Here is a tiny trained network, its code and every weight. The questions are about switching its units off for an input and a target symbol, where a switched-off unit gives its printed mean instead of its output.

import numpy as np


def w(rows, s, z=0):
    codes = np.array(rows[::2]) - 128.0
    scale = np.full(codes.shape[1], s)
    scale[-1] = z or s
    return codes * scale


def norm(h):
    return h / np.sqrt((h * h).mean(-1, keepdims=True) + 1e-5)


def f(y):
    return y / 2 * (1 + np.tanh(0.7978845608 * (y + 0.044715 * y**3)))


def softmax(a):
    e = np.exp(a - a.max(-1, keepdims=True))
    return e / e.sum(-1, keepdims=True)


def log_softmax(a):
    a = a - a.max(-1, keepdims=True)
    return a - np.log(np.exp(a).sum(-1, keepdims=True))


def net(x, mask):
    ids = ['βγδεζηθλμξπστφψω'.index(c) for c in x.split()]
    T = len(ids)
    res = E[ids] + P[:T]
    u = 0
    for l in range(2):
        q, k, v = (norm(res) @ M[l].T for M in (Q, K, V))
        z = softmax(np.where(np.tri(T) > 0, q @ k.T / 2**0.5, -1e9)) @ v
        res = res + np.where(mask[u], z, O[l][:, -1]) @ O[l][:, :-1]
        u += 1
        y = f(norm(res) @ A[l][:, :-1].T + A[l][:, -1])
        res = res + np.where(mask[u : u + 16], y, B[l][:, -1]) @ B[l][:, :-1]
        u += 16
    return log_softmax(norm(res)[-1] @ U[:, :-1].T + U[:, -1])


Q, K, V, O, A, B = {}, {}, {}, {}, {}, {}
E = w([
[152,136,121,182],'β',
[39,92,18,139],'γ',
[116,142,101,58],'δ',
[49,63,189,142],'ε',
[101,64,87,160],'ζ',
[215,235,89,80],'η',
[114,171,143,98],'θ',
[153,130,215,155],'λ',
[150,31,252,154],'μ',
[170,124,132,171],'ξ',
[193,198,188,134],'π',
[253,173,37,115],'σ',
[197,221,173,79],'τ',
[120,9,77,168],'φ',
[228,210,108,122],'ψ',
[195,240,182,79],'ω',
],0.0061)
P = w([
[66,108,128,2],'0',
[185,111,124,173],'1',
[178,126,120,171],'2',
[177,127,117,169],'3',
[171,136,127,171],'4',
[167,144,120,169],'5',
[166,152,116,170],'6',
[164,158,123,170],'7',
[161,164,117,169],'8',
[159,171,113,167],'9',
[157,163,120,162],'10',
[163,159,115,166],'11',
],0.0045)
Q[0] = w([
[117,7,140,160],'L0H0',
[90,136,33,156],'L0H0',
],0.011)
K[0] = w([
[2,144,186,225],'L0H0',
[77,191,30,178],'L0H0',
],0.0073)
V[0] = w([
[104,103,253,114],'L0H0',
[87,83,187,93],'L0H0',
],0.0045)
O[0] = w([
[141,253,75,150,6],'L0H0',
[85,219,89,141,12],'L0H0',
],0.0045,0.0023)
A[0] = w([
[153,152,205,161,96],'L0N0',
[12,179,62,165,130],'L0N1',
[165,100,74,72,146],'L0N2',
[46,99,91,208,83],'L0N3',
[53,144,218,91,52],'L0N4',
[140,61,181,86,119],'L0N5',
[204,85,152,210,50],'L0N6',
[136,183,97,143,74],'L0N7',
[80,145,85,13,134],'L0N8',
[96,112,163,254,160],'L0N9',
[64,94,74,68,4],'L0N10',
[175,125,205,88,48],'L0N11',
[151,154,199,59,140],'L0N12',
[72,105,75,150,105],'L0N13',
[139,181,136,181,83],'L0N14',
[93,139,159,159,86],'L0N15',
],0.0068,0.0028)
B[0] = w([
[135,106,30,91,181],'L0N0',
[161,194,50,101,122],'L0N1',
[110,149,157,164,196],'L0N2',
[163,161,18,211,143],'L0N3',
[130,204,125,168,104],'L0N4',
[104,119,92,182,154],'L0N5',
[96,179,155,81,252],'L0N6',
[137,90,162,136,123],'L0N7',
[144,126,254,91,126],'L0N8',
[216,165,114,125,184],'L0N9',
[82,96,187,73,112],'L0N10',
[139,128,73,159,179],'L0N11',
[153,98,115,184,195],'L0N12',
[107,168,70,147,121],'L0N13',
[137,22,136,89,143],'L0N14',
[180,140,76,96,101],'L0N15',
],0.0051,0.0034)
Q[1] = w([
[91,154,34,166],'L1H0',
[8,115,142,144],'L1H0',
],0.013)
K[1] = w([
[179,141,2,158],'L1H0',
[208,58,129,249],'L1H0',
],0.0082)
V[1] = w([
[220,119,166,238],'L1H0',
[185,3,80,31],'L1H0',
],0.006)
O[1] = w([
[126,106,207,247,5],'L1H0',
[218,89,150,72,192],'L1H0',
],0.011,0.00019)
A[1] = w([
[209,171,67,143,147],'L1N0',
[39,17,119,158,211],'L1N1',
[1,143,34,55,107],'L1N2',
[103,239,84,200,69],'L1N3',
[67,116,110,67,98],'L1N4',
[112,38,197,112,120],'L1N5',
[119,148,131,56,125],'L1N6',
[132,92,92,19,133],'L1N7',
[166,147,179,114,71],'L1N8',
[122,240,165,72,118],'L1N9',
[45,215,143,108,3],'L1N10',
[170,71,180,169,97],'L1N11',
[177,139,105,144,117],'L1N12',
[131,73,156,78,165],'L1N13',
[175,150,153,62,91],'L1N14',
[174,74,99,95,203],'L1N15',
],0.0077,0.0044)
B[1] = w([
[75,126,149,96,252],'L1N0',
[38,128,127,58,167],'L1N1',
[156,157,121,255,175],'L1N2',
[170,134,153,56,174],'L1N3',
[142,137,114,190,119],'L1N4',
[124,214,65,125,142],'L1N5',
[135,98,114,173,148],'L1N6',
[130,126,150,204,199],'L1N7',
[124,117,127,171,134],'L1N8',
[73,75,78,110,153],'L1N9',
[198,166,116,29,118],'L1N10',
[120,181,85,160,198],'L1N11',
[91,133,137,120,173],'L1N12',
[110,155,176,171,157],'L1N13',
[121,76,140,156,170],'L1N14',
[76,117,141,145,238],'L1N15',
],0.0072,0.0043)
U = w([
[90,40,233,141,132],'β',
[3,75,72,102,98],'γ',
[23,227,192,136,38],'δ',
[172,239,77,80,184],'ε',
[151,169,163,73,255],'ζ',
[167,101,33,90,120],'η',
[132,182,71,147,84],'θ',
[144,112,68,115,110],'λ',
[118,136,99,173,112],'μ',
[99,127,151,61,168],'ξ',
[201,32,98,64,173],'π',
[205,202,198,211,79],'σ',
[222,84,182,130,178],'τ',
[120,45,81,176,33],'φ',
[109,136,146,39,229],'ψ',
[121,131,100,167,92],'ω',
],0.012,0.0028)

Each question gives the input, a string of symbols that net reads in full, and the target symbol t.
The units are the heads (2 rows each of Q, K, V and O) and the neurons (one row each of A and B). Each row of codes is followed by its name. A weight is (code - 128) times the scale printed after its matrix; where a second scale follows, it is the last column's (O, A, B and U).
mask holds one flag per unit, layer by layer, with each layer's heads first. A switched-off unit (its flag False) gives its mean, the last column of its rows in O or B, instead of its output. The means were averaged over made-up inputs and are rounded, as every weight is.
A unit's drop is (log p(t) with every unit on - log p(t) with that unit switched off) / (log p(t) with every unit on - log p(t) with every unit switched off).
The circuit of an input: a set's keep is (log p(t) with only the set's units on - log p(t) with every unit switched off) / (log p(t) with every unit on - log p(t) with every unit switched off). Starting from the 12 units with the biggest drops (on a tie, the unit counted first), units are removed one at a time, each time the one whose removal leaves the highest keep (on an exact tie, the one counted first), for as long as the keep stays at least 0.8.
units of the circuit, in order: the units of the circuit, biggest drop first
unit that matters most: the unit with the biggest drop
top k neurons: the k neurons with the biggest drops, biggest first
k most important neurons of layer l: the k neurons of layer l with the biggest drops, biggest first
input ψ ψ ω φ σ ω μ ξ η ψ ε, target ε: units of the circuit, in order -> (L0H0 L0N1 L1N3)
input φ ψ ψ φ ψ, target π: units of the circuit, in order -> (L1H0)
input ψ ψ φ γ β β, target σ: 3 most important neurons of layer 0 -> (L0N9 L0N6 L0N12)
input ψ η β, target σ: 2 most important neurons of layer 0 -> (L0N6 L0N9)
input ψ γ μ φ ψ ε φ ψ η, target σ: units of the circuit, in order -> (L1H0 L0N6 L0N12)
input θ μ η ψ μ η σ φ, target σ: top 3 neurons -> (L0N8 L0N9 L0N0)
input λ ψ θ π ξ ψ φ φ τ σ ψ, target ε: top 2 neurons -> (L0N4 L1N3)
input φ φ δ μ σ ψ ψ θ σ, target π: units of the circuit, in order -> (L1H0 L0H0)
input σ μ η φ θ φ ψ φ φ ψ τ β, target τ: units of the circuit, in order -> (L1H0 L0N9)
input ψ ψ ψ ψ π σ ζ μ σ θ, target σ: units of the circuit, in order -> (L1H0 L0N12)
input ψ θ δ, target δ: units of the circuit, in order -> (L1N5 L0N8)
input μ σ φ ξ μ, target δ: units of the circuit, in order -> (L0H0 L1H0)
input ω μ μ ψ φ μ μ, target ψ: top 3 neurons -> (L0N12 L0N4 L1N3)
input μ π η η σ η γ ψ, target δ: unit that matters most -> L0H0
input φ ζ φ ψ ε, target ε: 2 most important neurons of layer 0 -> (L0N1 L0N3)
input μ φ τ β θ γ λ ζ φ ζ ε σ, target δ: 2 most important neurons of layer 0 -> (L0N3 L0N12)
input μ θ ψ η β ε λ τ μ φ ψ, target δ: top 2 neurons -> (L0N6 L0N12)
input δ λ ω ψ δ, target δ: 3 most important neurons of layer 0 -> (L0N8 L0N9 L0N6)
input μ π η β β δ λ, target δ: top 4 neurons -> (L0N12 L0N6 L0N4 L0N14)
input ξ μ ψ γ ψ γ φ ψ δ ω π, target γ: top 2 neurons -> (L0N8 L0N3)
input ψ φ γ η ψ η, target σ: top neuron -> (L0N12)
input δ ε σ π μ ψ θ η μ ξ τ, target φ: top 2 neurons -> (L0N8 L1N7)
input μ ψ ζ δ ψ φ λ η λ, target δ: top 2 neurons -> (L0N12 L0N6)
input η φ ψ ψ ε β ξ, target β: top 2 neurons -> (L0N8 L0N9)
input λ ψ τ δ ζ γ σ, target ε: top 2 neurons -> (L0N4 L1N3)
